Here is a tiny trained network, its code and every weight. The questions are about switching its units off for an input and a target symbol, where a switched-off unit gives its printed mean instead of its output.

import numpy as np


def w(rows, s, z=0):
    codes = np.array(rows[::2]) - 128.0
    scale = np.full(codes.shape[1], s)
    scale[-1] = z or s
    return codes * scale


def norm(h):
    return h / np.sqrt((h * h).mean(-1, keepdims=True) + 1e-5)


def f(y):
    return y / 2 * (1 + np.tanh(0.7978845608 * (y + 0.044715 * y**3)))


def softmax(a):
    e = np.exp(a - a.max(-1, keepdims=True))
    return e / e.sum(-1, keepdims=True)


def log_softmax(a):
    a = a - a.max(-1, keepdims=True)
    return a - np.log(np.exp(a).sum(-1, keepdims=True))


def net(x, mask):
    ids = ['ΔΞΣαημψ'.index(c) for c in x.split()]
    T = len(ids)
    res = E[ids] + P[:T]
    u = 0
    for l in range(2):
        r = norm(res)
        for j in range(2):
            rows = slice(2 * j, 2 * j + 2)
            q, k, v = (r @ M[l][rows].T for M in (Q, K, V))
            z = softmax(np.where(np.tri(T) > 0, q @ k.T / 2**0.5, -1e9)) @ v
            o = O[l][rows]
            res = res + np.where(mask[u + j], z, o[:, -1]) @ o[:, :-1]
        u += 2
        y = f(norm(res) @ A[l][:, :-1].T + A[l][:, -1])
        res = res + np.where(mask[u : u + 12], y, B[l][:, -1]) @ B[l][:, :-1]
        u += 12
    return log_softmax(norm(res)[-1] @ U[:, :-1].T + U[:, -1])


Q, K, V, O, A, B = {}, {}, {}, {}, {}, {}
E = w([
[154,75,114,140,112,96],'Δ',
[171,168,109,138,93,78],'Ξ',
[111,83,80,111,82,38],'Σ',
[147,166,109,83,137,140],'α',
[155,177,101,87,181,111],'η',
[149,229,109,123,171,104],'μ',
[31,142,253,163,161,160],'ψ',
],0.0071)
P = w([
[49,27,187,181,132,145],'0',
[50,190,142,117,148,5],'1',
[103,140,149,121,132,13],'2',
[131,117,155,123,106,41],'3',
[136,94,205,86,137,118],'4',
[149,99,178,134,140,125],'5',
[147,82,166,151,138,139],'6',
[159,74,156,175,134,137],'7',
[169,69,163,187,139,163],'8',
[187,83,176,164,153,189],'9',
[195,70,177,178,147,200],'10',
[202,65,175,189,152,206],'11',
],0.0022)
Q[0] = w([
[141,88,159,244,142,2],'0.h0',
[181,126,139,70,159,11],'0.h0',
[190,224,159,76,213,134],'0.h1',
[166,72,213,121,168,146],'0.h1',
],0.0043)
K[0] = w([
[82,99,254,127,166,119],'0.h0',
[87,130,200,153,119,185],'0.h0',
[82,125,219,158,122,173],'0.h1',
[106,175,183,212,144,129],'0.h1',
],0.0054)
V[0] = w([
[98,124,172,80,125,216],'0.h0',
[162,134,191,170,32,211],'0.h0',
[140,187,108,157,203,54],'0.h1',
[2,198,151,179,86,138],'0.h1',
],0.0041)
O[0] = w([
[223,85,255,143,84,116,159],'0.h0',
[201,161,72,97,206,83,5],'0.h0',
[39,158,106,180,35,122,215],'0.h1',
[164,77,67,232,199,201,196],'0.h1',
],0.0041,0.0021)
A[0] = w([
[137,138,95,209,99,99,236],'0.n0',
[106,149,131,75,84,147,26],'0.n1',
[118,66,91,59,84,78,101],'0.n2',
[96,79,41,115,229,169,181],'0.n3',
[132,79,134,94,74,125,117],'0.n4',
[190,90,92,157,133,189,198],'0.n5',
[49,207,190,107,106,71,80],'0.n6',
[140,239,126,75,157,150,158],'0.n7',
[137,178,142,126,175,123,3],'0.n8',
[101,49,84,71,113,75,77],'0.n9',
[206,108,58,97,138,201,100],'0.n10',
[253,116,154,101,183,123,130],'0.n11',
],0.0045,0.0016)
B[0] = w([
[160,193,134,42,134,160,195],'0.n0',
[106,130,60,191,114,111,122],'0.n1',
[155,183,150,73,179,217,130],'0.n2',
[216,140,65,216,38,6,179],'0.n3',
[128,170,47,50,149,152,135],'0.n4',
[240,174,165,80,9,81,206],'0.n5',
[230,58,156,76,74,62,229],'0.n6',
[98,45,75,122,74,189,253],'0.n7',
[13,66,159,93,195,142,116],'0.n8',
[159,178,149,134,181,254,106],'0.n9',
[138,165,167,102,16,103,205],'0.n10',
[197,121,32,167,22,149,204],'0.n11',
],0.0029,0.002)
Q[1] = w([
[197,168,144,100,125,120],'1.h0',
[116,1,113,81,220,88],'1.h0',
[165,78,174,169,120,89],'1.h1',
[95,83,60,26,126,98],'1.h1',
],0.0061)
K[1] = w([
[98,134,195,146,205,39],'1.h0',
[227,180,22,27,163,30],'1.h0',
[186,215,59,139,156,111],'1.h1',
[2,138,223,187,209,179],'1.h1',
],0.0047)
V[1] = w([
[57,83,105,190,149,65],'1.h0',
[169,239,89,95,62,137],'1.h0',
[174,253,120,158,98,133],'1.h1',
[140,40,58,82,32,18],'1.h1',
],0.0035)
O[1] = w([
[185,168,151,176,103,156,132],'1.h0',
[144,24,92,133,163,84,89],'1.h0',
[176,54,118,162,95,99,165],'1.h1',
[138,118,154,207,253,158,251],'1.h1',
],0.005,0.0032)
A[1] = w([
[219,138,23,140,164,132,58],'1.n0',
[189,108,97,181,73,114,129],'1.n1',
[41,40,85,103,68,238,64],'1.n2',
[111,173,160,98,71,253,79],'1.n3',
[156,73,177,61,213,40,60],'1.n4',
[95,192,92,160,107,11,139],'1.n5',
[131,59,101,101,150,219,53],'1.n6',
[203,16,222,82,108,105,64],'1.n7',
[96,246,104,175,210,209,5],'1.n8',
[150,98,20,63,188,121,51],'1.n9',
[87,7,183,163,198,58,160],'1.n10',
[34,150,230,116,121,138,190],'1.n11',
],0.0042,0.003)
B[1] = w([
[105,89,176,173,209,44,144],'1.n0',
[64,78,102,97,163,180,211],'1.n1',
[129,103,140,165,161,184,117],'1.n2',
[48,74,30,183,72,99,150],'1.n3',
[175,51,70,75,60,236,157],'1.n4',
[119,70,150,113,152,237,154],'1.n5',
[140,88,147,163,171,144,107],'1.n6',
[200,119,141,196,139,208,170],'1.n7',
[156,160,88,76,159,253,112],'1.n8',
[141,145,140,119,129,36,108],'1.n9',
[181,98,149,231,122,191,254],'1.n10',
[112,61,215,153,188,91,221],'1.n11',
],0.0038,0.0025)
U = w([
[135,125,139,1,145,84,249],'Δ',
[150,105,39,198,188,6,120],'Ξ',
[121,222,81,101,225,215,45],'Σ',
[246,71,166,113,123,213,123],'α',
[53,136,252,162,122,86,193],'η',
[48,130,46,195,9,183,63],'μ',
[201,231,224,131,114,49,122],'ψ',
],0.0057,0.0018)

Each question gives the input, a string of symbols that net reads in full, and the target symbol t.
The units are the heads (2 rows each of Q, K, V and O) and the neurons (one row each of A and B). Each row of codes is followed by its name. A weight is (code - 128) times the scale printed after its matrix; where a second scale follows, it is the last column's (O, A, B and U).
mask holds one flag per unit, layer by layer, with each layer's heads first. A switched-off unit (its flag False) gives its mean, the last column of its rows in O or B, instead of its output. The means were averaged over made-up inputs and are rounded, as every weight is.
A unit's drop is (log p(t) with every unit on - log p(t) with that unit switched off) / (log p(t) with every unit on - log p(t) with every unit switched off).
The circuit of an input: a set's keep is (log p(t) with only the set's units on - log p(t) with every unit switched off) / (log p(t) with every unit on - log p(t) with every unit switched off). Starting from the 12 units with the biggest drops (on a tie, the unit counted first), units are removed one at a time, each time the one whose removal leaves the highest keep (on an exact tie, the one counted first), for as long as the keep stays at least 0.8.
units of the circuit, in order: the units of the circuit, biggest drop first
k most important neurons: the k neurons with the biggest drops, biggest first
heads that matter: for each layer, one digit per head in row order, 1 if its drop is at least 0.15 and else 0, layers parted by /
drop when u is switched off: that unit's drop, to one decimal
input α μ Σ μ, target α: heads that matter : 00 / 10
input η α η μ, target η: most important neuron : 0.n6
input η μ Δ, target η: units of the circuit, in order : 0.h1; 0.n11; 0.n3; 0.n7
input η Δ η, target η: units of the circuit, in order : 0.h0; 0.h1; 1.n11
input Ξ α Ξ μ α α α α Σ, target α: units of the circuit, in order : 0.n2; 0.n9
input Σ η α η α, target η: 2 most important neurons : 0.n5; 0.n11
input ψ α α α η α, target μ: units of the circuit, in order : 1.n3; 0.h0
input α α Σ α α Ξ ψ μ Σ, target Δ: 2 most important neurons : 0.n4; 0.n2
input Δ Ξ α Ξ, target Δ: heads that matter : 11 / 00
input α α η, target α: heads that matter : 10 / 00
input α α α α Ξ μ, target α: heads that matter : 01 / 10
input Δ Ξ η η, target Δ: heads that matter : 11 / 01
input α Δ α Ξ α Ξ Ξ Σ, target α: 2 most important neurons : 1.n4; 1.n10
input η α η, target η: units of the circuit, in order : 0.h0
input Δ α η, target Δ: heads that matter : 01 / 01
input α Ξ Ξ, target α: heads that matter : 00 / 10
input α α μ Δ α η Ξ Δ Ξ Ξ α α, target Ξ: units of the circuit, in order : 1.h0; 0.h0; 1.n9
input Ξ η ψ μ, target Σ: heads that matter : 01 / 00
input Σ α Σ α, target Σ: heads that matter : 00 / 01
input μ Ξ μ Ξ, target μ: heads that matter : 11 / 00
input μ α Ξ, target μ: 2 most important neurons : 1.n5; 1.n11
input Σ η η Δ α, target η: 4 most important neurons : 0.n5; 1.n11; 0.n11; 0.n9
input α η η Σ Σ Σ Σ α, target Σ: heads that matter : 10 / 01
input Δ μ α Ξ, target Δ: 2 most important neurons : 0.n9; 0.n0
input α μ α α ψ α η, target Ξ: 2 most important neurons : 0.n11; 1.n0
input Σ η η α α α α ψ Σ, target Δ: 3 most important neurons : 0.n4; 0.n2; 0.n5
input η Σ Σ, target η: most important neuron : 0.n11
input α η η, target α: drop when 0.n3 is switched off : 0.0
